Below is a small trained network, with its code and all its weights. Each question gives an input and a target symbol and asks what happens when units are switched off, that is, made to give their printed mean instead of their output.

import numpy as np


def w(rows, s, z=0):
    codes = np.array(rows[::2]) - 128.0
    scale = np.full(codes.shape[1], s)
    scale[-1] = z or s
    return codes * scale


def norm(h):
    return h / np.sqrt((h * h).mean(-1, keepdims=True) + 1e-5)


def f(y):
    return y / 2 * (1 + np.tanh(0.7978845608 * (y + 0.044715 * y**3)))


def softmax(a):
    e = np.exp(a - a.max(-1, keepdims=True))
    return e / e.sum(-1, keepdims=True)


def log_softmax(a):
    a = a - a.max(-1, keepdims=True)
    return a - np.log(np.exp(a).sum(-1, keepdims=True))


def net(x, mask):
    ids = ['αβδεηλμσψω'.index(c) for c in x.split()]
    T = len(ids)
    res = E[ids] + P[:T]
    u = 0
    for l in range(2):
        q, k, v = (norm(res) @ M[l].T for M in (Q, K, V))
        z = softmax(np.where(np.tri(T) > 0, q @ k.T / 2**0.5, -1e9)) @ v
        res = res + np.where(mask[u], z, O[l][:, -1]) @ O[l][:, :-1]
        u += 1
        y = f(norm(res) @ A[l][:, :-1].T + A[l][:, -1])
        res = res + np.where(mask[u : u + 8], y, B[l][:, -1]) @ B[l][:, :-1]
        u += 8
    return log_softmax(norm(res)[-1] @ U[:, :-1].T + U[:, -1])


Q, K, V, O, A, B = {}, {}, {}, {}, {}, {}
E = w([
[160,63,64,65],'α',
[146,135,204,171],'β',
[124,152,123,166],'δ',
[163,116,121,130],'ε',
[153,131,118,123],'η',
[112,85,201,129],'λ',
[121,221,185,211],'μ',
[157,252,107,112],'σ',
[127,145,110,187],'ψ',
[164,113,128,137],'ω',
],0.024)
P = w([
[16,67,31,254],'0',
[130,61,60,192],'1',
[139,88,99,163],'2',
[145,110,127,140],'3',
[144,128,159,116],'4',
[142,149,184,93],'5',
[143,180,214,73],'6',
[151,195,228,62],'7',
],0.008)
Q[0] = w([
[33,1,109,8],'L0H0',
[236,126,70,123],'L0H0',
],0.0053)
K[0] = w([
[149,169,150,113],'L0H0',
[95,105,254,110],'L0H0',
],0.0058)
V[0] = w([
[113,217,243,165],'L0H0',
[81,130,93,2],'L0H0',
],0.0029)
O[0] = w([
[45,159,209,98,33],'L0H0',
[111,159,254,105,4],'L0H0',
],0.0071,0.0018)
A[0] = w([
[85,91,83,57,75],'L0N0',
[104,165,174,143,3],'L0N1',
[2,200,148,114,167],'L0N2',
[161,114,182,87,201],'L0N3',
[107,77,124,58,70],'L0N4',
[213,183,142,129,118],'L0N5',
[28,158,98,116,128],'L0N6',
[146,80,72,144,106],'L0N7',
],0.0081,0.007)
B[0] = w([
[142,197,187,57,130],'L0N0',
[132,244,137,165,96],'L0N1',
[149,105,111,128,162],'L0N2',
[137,102,105,132,252],'L0N3',
[107,173,128,99,124],'L0N4',
[122,99,106,144,223],'L0N5',
[165,144,101,123,112],'L0N6',
[115,126,171,88,190],'L0N7',
],0.011,0.0034)
Q[1] = w([
[208,145,104,61],'L1H0',
[253,11,113,63],'L1H0',
],0.016)
K[1] = w([
[140,218,158,79],'L1H0',
[133,186,254,43],'L1H0',
],0.0097)
V[1] = w([
[151,66,215,171],'L1H0',
[180,214,129,254],'L1H0',
],0.0072)
O[1] = w([
[7,192,149,220,137],'L1H0',
[179,175,201,131,255],'L1H0',
],0.012,0.00035)
A[1] = w([
[21,67,158,112,2],'L1N0',
[164,183,127,47,196],'L1N1',
[157,150,29,135,83],'L1N2',
[151,35,179,145,65],'L1N3',
[141,155,184,175,125],'L1N4',
[82,101,71,5,123],'L1N5',
[85,83,62,124,151],'L1N6',
[37,96,167,100,45],'L1N7',
],0.015,0.0065)
B[1] = w([
[104,72,255,85,145],'L1N0',
[91,74,121,150,223],'L1N1',
[84,194,187,133,206],'L1N2',
[85,132,92,127,159],'L1N3',
[172,173,143,140,237],'L1N4',
[184,177,77,58,254],'L1N5',
[152,114,151,76,242],'L1N6',
[139,11,228,115,137],'L1N7',
],0.017,0.0061)
U = w([
[152,153,86,57,200],'α',
[111,206,120,177,240],'β',
[129,131,128,127,48],'δ',
[46,143,104,124,170],'ε',
[90,196,193,62,2],'η',
[113,83,203,107,174],'λ',
[254,130,200,126,7],'μ',
[196,38,101,170,72],'σ',
[125,130,132,122,48],'ψ',
[108,98,51,184,129],'ω',
],0.016,0.0051)

Each question gives the input, a string of symbols that net reads in full, and the target symbol t.
The units are the heads (2 rows each of Q, K, V and O) and the neurons (one row each of A and B). Each row of codes is followed by its name. A weight is (code - 128) times the scale printed after its matrix; where a second scale follows, it is the last column's (O, A, B and U).
mask holds one flag per unit, layer by layer, with each layer's heads first. A switched-off unit (its flag False) gives its mean, the last column of its rows in O or B, instead of its output. The means were averaged over made-up inputs and are rounded, as every weight is.
A unit's drop is (log p(t) with every unit on - log p(t) with that unit switched off) / (log p(t) with every unit on - log p(t) with every unit switched off).
The circuit of an input: a set's keep is (log p(t) with only the set's units on - log p(t) with every unit switched off) / (log p(t) with every unit on - log p(t) with every unit switched off). Starting from the 12 units with the biggest drops (on a tie, the unit counted first), units are removed one at a time, each time the one whose removal leaves the highest keep (on an exact tie, the one counted first), for as long as the keep stays at least 0.8.
units of the circuit, in order: the units of the circuit, biggest drop first
unit that matters most: the unit with the biggest drop
top k neurons: the k neurons with the biggest drops, biggest first
k most important neurons of layer l: the k neurons of layer l with the biggest drops, biggest first
drop when u is switched off: that unit's drop, to one decimal
input α η α ψ α δ, target β: 2 most important neurons of layer 1 : L1N6; L1N5
input ε δ α β η, target β: units of the circuit, in order : L1H0
input ω ε ψ σ α ε β σ, target μ: 2 most important neurons of layer 1 : L1N5; L1N1
input β α σ δ λ α ε, target α: 2 most important neurons of layer 0 : L0N0; L0N7
input η α σ μ β α α σ, target μ: top 2 neurons : L1N5; L1N1
input ψ ψ ω, target ω: top 2 neurons : L1N5; L1N3
input η ω ε, target ε: top 3 neurons : L1N3; L1N4; L1N5
input ε σ β η ε ω ψ, target β: 2 most important neurons of layer 1 : L1N6; L1N5
input σ α ω, target α: top 2 neurons : L0N0; L0N7
input ω σ ψ λ α β, target β: top 2 neurons : L1N6; L0N7
input ω δ μ σ, target β: 2 most important neurons of layer 1 : L1N6; L1N5
input η α σ α σ δ β ε, target β: drop when L1H0 is switched off : 1.0
input σ ω α β, target β: drop when L1H0 is switched off : 0.0
input ω ε λ ε, target λ: drop when L1H0 is switched off : 1.0
input λ α δ λ ε, target λ: drop when L1H0 is switched off : 1.1
input α ε α ω, target α: unit that matters most : L1H0
